Every row comes from one small tree of marks. The marks that hang from a mark follow it in brackets, in the order of their numbers. Every link used is in the known rows. Which tree was each row made from?
Known rows
K350[K50[K685] K591[K689[K93[K230]]]]: [  6.5 -49.3 -27.4 -16.6  33.7 -49.3 -13.9 -14.9  13.1  33.6  21.5  28.7
   6.8  46.4 -41.6  28.0 -15.9  -0.7  25.0  44.0  -6.8  18.9 -15.8  22.0]
K591[K689]: [  3.8 -44.9 -29.9 -11.3  14.8 -71.2 -40.8 -24.3  -5.6  26.9  36.4  18.9
   7.6   9.5  -5.3  -1.1 -27.4  22.5  22.7  44.9 -11.2   5.6  39.9  11.4]
K230[K812]: [ 16.2 -26.7 -31.2 -28.9  17.6 -79.6 -44.1 -49.7 -19.1  27.3  20.4  14.1
   9.0   7.4 -34.3 -13.4 -31.0   0.3  25.6  51.0  -2.8  -6.5  16.8  13.5]
K689[K591]: [ -3.6 -18.6  -7.3 -23.8  34.6 -71.3 -19.8 -25.1  21.2  22.8   2.6  13.3
   0.3   2.0 -13.3   1.7  -9.9   4.6  15.6  37.9   7.5 -10.9  42.8  12.4]
K591[K689[K685]]: [ -2.6 -42.0 -18.5 -13.5  11.3 -65.9 -29.6 -17.2  17.4  29.9  15.3  14.0
  12.3   1.5 -18.1 -16.7 -11.7  35.1  29.0  34.6   4.5   3.5  30.2  12.5]
K350[K591]: [ 13.6 -38.6  -5.2 -42.0  38.6 -58.7 -11.6 -18.4  -9.4  26.3  11.5  16.3
   2.4  10.1 -33.0   6.8 -17.9  -3.5  38.9  47.1 -19.2  10.3  22.6   2.5]
K230[K812[K771]]: [ 16.4 -23.5 -33.6 -25.0  15.8 -82.4 -49.3 -36.6  -6.4  33.2   2.8  17.7
  33.9  13.6 -42.5 -21.5 -47.5   3.0  17.2  60.2  -3.0  -3.1   1.7  23.2]
K812[K230 K771[K50 K689[K591]]]: [-11.2 -50.2 -24.3   4.2  18.7 -39.9  -7.2  39.0  33.5  15.7  18.3  60.0
  44.8  26.3 -15.9 -14.0 -34.9  -3.2   4.0  23.1   1.4  22.7  28.3  16.9]
K93[K350[K591[K689]]]: [ 12.0 -64.3 -28.5 -16.5  17.4 -51.9 -15.2  -4.9 -18.2  32.2  45.3  35.3
   6.5  32.8 -21.6   3.7 -14.6  18.8  28.3  42.1 -18.4  21.7  13.0  18.2]
K685[K93[K230[K812] K350]]: [ 31.4 -37.1 -40.0 -31.5   2.0 -78.3 -55.1 -18.9 -11.0  24.0  36.5  34.6
   8.0  55.9 -39.4 -35.1 -24.5  10.7 -17.2  46.4 -24.8   2.8 -25.2  -3.9]
K350[K50 K591[K689[K93[K230]]]]: [ 16.8 -38.2 -23.4 -11.7  22.4 -49.4 -28.7  -9.7  10.0  24.0  33.1  23.2
   5.0  41.2 -37.3  25.3 -21.1   9.0   8.5  36.4   5.5  15.0 -15.4   6.6]
K812[K230 K771[K50[K685] K689[K93]]]: [  2.2 -64.0 -25.4  -1.6  44.7 -31.5  -4.6  36.5  36.2  17.4  12.8  83.9
  44.2  44.3 -40.4 -13.7 -33.8 -27.6  -2.6  33.2 -15.0  29.5   9.2  30.2]
K812[K230 K771[K50[K685]]]: [ -2.7 -75.6 -26.6 -19.8  40.3 -41.2 -11.8   9.2  18.9  16.7   1.8  52.6
  51.1  22.1 -22.5 -10.4 -39.6 -23.7  16.7  48.6 -41.6  27.4   9.9  25.4]
K591[K689[K93[K230[K812]] K350 K685]]: [ -8.9 -15.8 -20.7  14.0  -3.2 -64.3 -51.9 -30.4  37.0  25.5  -4.0  16.8
  16.4  32.7 -56.7  -5.4  19.9  32.0  -1.3  24.1  34.7 -15.5 -13.1   2.3]
K771[K50 K689[K591]]: [-10.0 -35.4 -15.5  -5.2  15.9 -61.8  -6.9  10.6  15.3   5.9  41.0  42.3
   5.5  19.6  -4.3 -14.7 -26.5   9.2  13.2  10.1   6.5  12.5  58.9  -0.1]
K812[K230 K771[K50[K685] K689]]: [ -5.1 -76.5 -32.1  -9.2  30.0 -36.5   2.3  27.1  15.9  22.8  22.3  68.5
  48.5  36.9 -30.7 -18.8 -46.5 -15.2  21.0  44.1 -29.3  42.7  19.9  20.2]
K812[K230 K771[K50[K685] K689[K591]]]: [-21.1 -61.0 -26.6   0.3  30.6 -38.4   7.0  33.3  38.4  24.1   5.9  65.5
  45.3  30.2 -19.7 -11.0 -28.9 -11.4  19.9  31.7 -10.3  27.1  27.6  31.9]
K591[K689[K93]]: [ 10.6 -32.5 -22.3  -3.9  29.6 -65.9 -47.9 -14.8  16.8  22.5  26.8  35.7
   2.6  17.6 -15.8   2.2 -14.5   9.6   1.3  33.4   3.9  -7.3  30.3  20.6]
K350[K50[K685[K93]] K591]: [ 15.8 -45.8 -16.3 -60.2  44.6 -51.3 -11.9 -13.7 -28.6  39.8  29.1  24.9
  11.5  39.5 -31.3   1.3 -36.8   6.0  54.6  75.9 -32.8  25.4   0.8  10.2]
K771[K230 K689[K93 K350 K591 K685]]: [-14.2   1.7  12.6  12.1  33.6 -49.4   3.1  18.3  56.4  28.2  -3.3  29.1
   8.3  21.8 -43.7 -19.2  43.7  34.5   6.5  25.4  47.0  10.9  33.4  -7.3]
K93[K230[K812] K350]: [ 23.7 -41.5 -38.1 -19.5   6.8 -75.9 -33.0 -39.8  -7.5  20.2  30.2  23.2
   4.5  44.0 -48.4 -17.2 -20.7  -1.0 -11.7  41.3  -8.0   6.8 -19.9   3.2]
K350[K591[K689[K93[K230] K685]]]: [  6.6 -32.3  -8.9 -11.9  18.9 -55.9 -23.4   9.3  48.5  23.2 -11.0  25.5
   3.0  22.5 -44.6   1.5  15.0  16.6   9.4   8.5   8.1  -0.1 -10.2   6.7]
K50[K685[K93[K230 K350]]]: [ 18.8 -54.3 -23.4 -40.3  30.5 -68.2 -23.4  -7.7  10.1  24.2  24.8  40.9
   1.2  62.6 -32.6 -22.1 -14.7   2.5 -12.1  51.9 -45.1  17.1  -8.8  -1.6]
K93[K350 K689]: [ 10.4 -62.7 -31.6 -38.6  21.0 -50.6 -13.1 -11.8   9.4  18.3  51.2  38.5
  12.5  34.5 -18.1 -18.8 -34.2   3.3   3.9  34.6  -7.5   8.6   7.7  18.5]
K689[K93[K230] K350[K50] K591 K685]: [-15.4   0.8  16.3  -2.3  33.8 -43.3  -6.7 -25.5  63.3  17.4 -17.9   4.4
   9.9  38.2 -57.5  15.9  24.1  20.4 -11.6  33.4  59.2  -7.9  -7.4  -6.8]
K591[K689[K350]]: [-12.2 -41.0 -16.1   1.9  13.5 -58.1 -36.9 -34.3  -7.1  27.1  33.5  13.4
  13.4  20.6 -14.8  14.5  -7.6  34.3  24.8  54.9  -0.5   6.7  43.8  -4.0]
K689[K93[K230] K350 K685]: [ -2.9 -13.8  15.2  -9.3  33.8 -52.2 -17.0 -21.9  58.1  12.4 -20.5  13.8
   6.6  34.1 -62.2   1.0  26.4  10.7 -17.9  29.6  27.0  -5.6  -1.6 -19.6]
K50[K685[K93[K230[K812] K689]]]: [  8.2 -45.8 -54.2 -51.9   1.1 -79.1 -52.2 -18.7  15.3  27.8  23.7  30.9
  20.4  37.2 -22.7 -32.5 -40.2   2.3  20.9  36.2 -33.0  -9.5 -22.3  15.6]

Write each row's tree
[  0.8 -22.6   6.3 -35.6  24.6 -43.1 -24.8 -22.0  -4.5  28.3  24.0   7.6
  24.4  37.7 -39.7 -14.3 -16.3  43.9  24.7  71.9  12.9  16.1   6.6 -18.3]
K689[K350[K50] K685[K93]]
[ 10.0 -68.1 -39.2 -51.0  16.3 -59.2 -22.8   3.6  28.0  21.1  41.2  47.3
  10.8  62.5 -19.0 -29.1 -26.9   4.8  -6.5  37.0 -41.0  12.8 -19.3  10.3]
K50[K685[K93[K230 K350 K689]]]
[ 16.2 -35.5 -15.6   0.4  16.0 -59.6 -23.8  31.3  45.2  -0.9  24.0  59.1
  24.4  51.9 -43.2 -23.6 -39.0  -7.3 -37.4  10.6  -2.3  21.9   6.1  -7.6]
K812[K771[K50 K689[K93[K230]]]]
[ 21.8 -39.1 -37.8 -53.9  17.4 -65.9 -31.8 -27.4 -27.2  39.3  21.9  16.9
  15.0  48.7 -50.9  -5.4 -38.5   2.2  44.3  65.5 -30.2  16.0 -38.7   6.6]
K350[K50[K685[K93[K230[K812]]]] K591]
[ 10.4 -25.1 -28.9 -10.2   1.8 -65.9 -40.4  -7.4  31.1  31.4  -9.2  24.6
   8.6  19.8 -56.0  -7.6  10.1  14.7  19.6   9.2  17.4 -11.9 -28.6  19.0]
K350[K591[K689[K93[K230[K812]] K685]]]
[ -1.1 -42.0  -9.4 -51.9  20.5 -40.7 -28.9   5.6   0.2  24.8  32.7  27.5
  20.3  34.6 -20.4  -0.9 -17.6  23.6  40.9  45.7 -20.6   2.9   8.0 -10.5]
K685[K93[K689[K350[K591]]]]
[ 20.3 -53.1 -12.8 -36.5  64.1 -32.4  14.9 -16.3  -7.6  33.9  28.2  46.2
   2.8  57.0 -55.5  14.7 -15.0 -18.8  21.7  61.0  -1.1  24.5 -17.7  33.6]
K689[K93[K350[K50[K685] K591]]]
[-23.8 -30.4 -17.1 -20.4  10.1 -46.3 -11.4 -31.3  36.2  15.8  28.8   0.2
  20.1  38.6 -24.3  21.6 -17.9  21.4   9.6  38.3  31.0   0.6   1.7  -6.8]
K93[K230 K689[K350[K50] K591]]
[  9.7 -34.1 -13.7 -15.6  18.3 -45.8 -16.5  -0.6  31.6  28.6   9.9  17.2
  10.6  32.7 -49.3   8.3  -5.1  21.0  15.4  25.6  21.5  12.6 -25.0   9.0]
K350[K50 K591[K689[K93[K230] K685]]]
[ 16.4 -46.0 -18.0 -56.4  34.0 -55.2 -13.1 -10.7 -10.1  33.6  23.5  18.3
   9.2  50.3 -40.2   4.1 -32.3   3.8  34.6  64.1 -37.4  27.7 -19.6  -4.2]
K350[K50[K685[K93[K230]]] K591]
[-17.5 -56.5 -24.6 -32.9  20.4 -42.2  -1.2 -43.0  18.9  21.8  34.6   7.6
  23.1  50.9 -36.3  17.2 -29.5   9.2  25.1  58.7  -0.6  20.0  -8.5  -2.3]
K93[K230 K689[K350[K50[K685]]]]
[  4.1 -58.3 -21.9 -39.6  17.3 -46.4  -3.1  -2.4  31.9  20.4  29.1  33.2
  17.2  25.2 -28.7 -33.3 -18.8  15.7  10.1  23.3   7.8   6.9  -1.5  21.0]
K93[K350 K689[K685]]
[ 21.0 -33.2 -34.1 -18.4 -11.4 -71.0 -37.9  33.2 -10.9  19.1  52.1  46.3
  26.4  20.4 -18.5 -78.7 -26.0  36.7  25.4  18.9 -18.4  34.2  12.5 -16.5]
K771[K50 K230[K812] K689[K685[K93]]]
[ -8.8 -53.9 -16.6 -52.0  20.7 -45.1 -15.2   2.8  23.1  25.1  13.8  26.6
  17.3  52.3 -31.1   4.5  -6.1  12.6  35.6  42.9 -37.1   9.4 -12.2 -10.1]
K50[K685[K93[K230 K689[K350[K591]]]]]
[ 12.5 -72.8 -33.7 -60.2  20.9 -48.2  -9.1  19.2  18.7  25.1  33.4  49.6
  11.1  62.6 -28.8 -17.9 -20.3   0.9  16.9  32.7 -47.7  17.1 -32.0  10.7]
K50[K685[K93[K230 K350[K591] K689]]]
[ -4.4 -56.4 -24.6 -16.2  21.2 -53.8  -0.5  33.7  10.2  16.2  54.7  73.4
   6.3  59.8  -4.5 -35.3 -20.1  12.5   5.1  21.8 -21.3  22.1  35.9  13.1]
K771[K50[K685[K93[K350]]] K689[K591]]
[ 18.8 -43.1 -42.9  -5.2  -2.6 -72.4 -28.0   3.7 -26.4  13.5  64.7  40.6
  20.3  15.1 -17.0 -46.0 -36.9  12.1  25.0  25.0 -18.6  38.9  29.5 -10.6]
K771[K50 K230[K812] K689]
[ -5.4   4.7 -15.2   2.2  21.1 -60.3 -37.4 -51.4  23.3  21.5   4.2   9.1
   9.4  44.9 -55.5  21.5   2.3   6.6  -9.4  43.6  51.0 -18.4 -14.9   3.0]
K689[K93[K230[K812]] K350[K50] K591]
[-29.2 -34.2 -15.5 -36.0  28.1 -52.3 -24.8  -7.6  35.6  28.1  11.7  29.4
  18.2  32.5  -4.7  -3.8  -3.5  22.7  33.6  45.0  -6.8 -15.1  26.1  15.7]
K50[K685[K93[K689[K350 K591]]]]
[ -1.4 -49.6 -36.1 -27.1  10.7 -48.7  -5.2 -13.6  33.6  16.2  47.6  21.4
  13.2  50.3 -20.4  -0.2 -31.6  10.1 -10.6  27.0  20.2   9.1 -16.7  15.1]
K93[K230 K350[K50] K689[K591]]
[  0.2 -25.4  13.6 -37.3  18.4 -50.3 -18.0   3.1  23.5  23.8 -11.0  10.4
  12.5  38.6 -53.4  -7.2  17.6  31.7  19.9  42.3 -11.3  10.8  -9.3 -35.1]
K689[K350[K591] K685[K93[K230]]]
[ 14.8 -25.6  -4.1 -41.8  14.3 -72.2 -36.2  -1.4  33.8  18.7  -1.0  14.5
   7.4  26.2 -33.4 -34.4  -9.5  23.5  -3.5  35.2 -17.2   2.8  -2.5 -21.2]
K689[K685[K93[K230]]]
[  1.6 -35.5   2.7 -31.3  37.1 -36.3  -1.1 -38.1 -28.1  28.9  29.7   2.2
  15.0  33.2 -47.1  31.2 -19.4  14.5  46.2  74.3   6.5  26.2  11.6 -11.3]
K689[K350[K50 K591]]
[-21.9 -21.5 -22.7  14.4  -5.9 -61.2 -24.6  -0.7   8.2  17.7  21.9  39.4
  41.8  34.4 -33.5 -16.9 -27.6  23.3  16.4  30.0  25.9   5.2  30.1   6.4]
K230[K812[K771[K50 K689[K350 K591]]]]
[  7.1 -18.9 -27.9 -17.9   0.3 -72.1 -23.9  -7.5  11.6  40.0   0.4  27.2
  36.1  21.8 -63.6 -45.8 -37.2  24.2  25.9  45.0  23.5  11.1   2.1  20.9]
K230[K812[K771[K689[K685]]]]
[  7.0  -9.1 -16.5  -5.6  18.5 -68.9 -23.5 -14.5  59.3  19.9 -19.6  32.6
  -0.7  36.9 -60.0 -22.1  25.3   2.9 -27.7   7.5  43.3 -24.9 -29.5  25.9]
K689[K93[K230[K812] K350] K591 K685]
[ -9.6 -32.0  -7.2 -11.2   5.1 -56.6 -47.6  -4.9  10.2  31.5  20.0  18.1
  22.1  25.1 -17.0 -19.2   3.9  60.6  25.7  49.3   0.0   1.5  27.5 -11.3]
K591[K689[K350 K685[K93]]]
[ 12.4 -68.1 -29.2 -43.3  14.6 -45.4  -0.9   4.1  19.6  16.8  37.2  32.3
   8.3  45.8 -35.5  -3.2 -21.0  -2.6   5.9  19.8 -18.2  17.1 -23.8   3.1]
K93[K230 K350[K591] K689]
[ 11.6 -40.1 -38.9  -8.3  -3.8 -70.8 -34.3   1.0 -11.9  16.5  41.8  47.5
  39.9  31.5 -33.5 -39.0 -64.2   7.3  13.8  32.9  -4.0  20.7  16.4  10.9]
K230[K812[K771[K50 K689]]]
[  5.1 -17.2  -6.1 -35.1   1.9 -60.0 -36.3 -13.8   4.8  30.3 -11.7   8.2
  17.3  37.5 -64.9 -17.0  12.4  31.4  30.5  41.2  -2.8  -1.4 -28.2 -23.1]
K689[K350[K591] K685[K93[K230[K812]]]]
[  3.0 -26.4  11.1 -44.8  28.1 -33.9 -12.1  -8.9 -12.8  33.6  16.7   8.7
  21.8  38.9 -48.6  -1.1  -7.3  39.0  47.8  68.8   6.4  20.5  -4.6 -17.9]
K689[K350[K50 K591] K685[K93]]
[ 13.7 -65.2 -18.9 -44.0  48.4 -38.8  21.6 -26.7 -28.7  36.8  37.1  29.1
   9.2  49.2 -46.2  11.4 -27.0  -6.3  42.4  70.7 -16.9  38.2  -7.6  25.3]
K93[K350[K50[K685] K591]]
[ -0.4  -8.5 -37.0  -2.8  -7.5 -83.8 -31.6  -8.8  30.5  32.9  -1.4  23.8
  24.6  34.1 -49.5 -21.5 -31.3  13.7  -0.4  33.0  22.6  -1.2   0.6  14.3]
K93[K230[K812[K771[K689[K591]]]]]
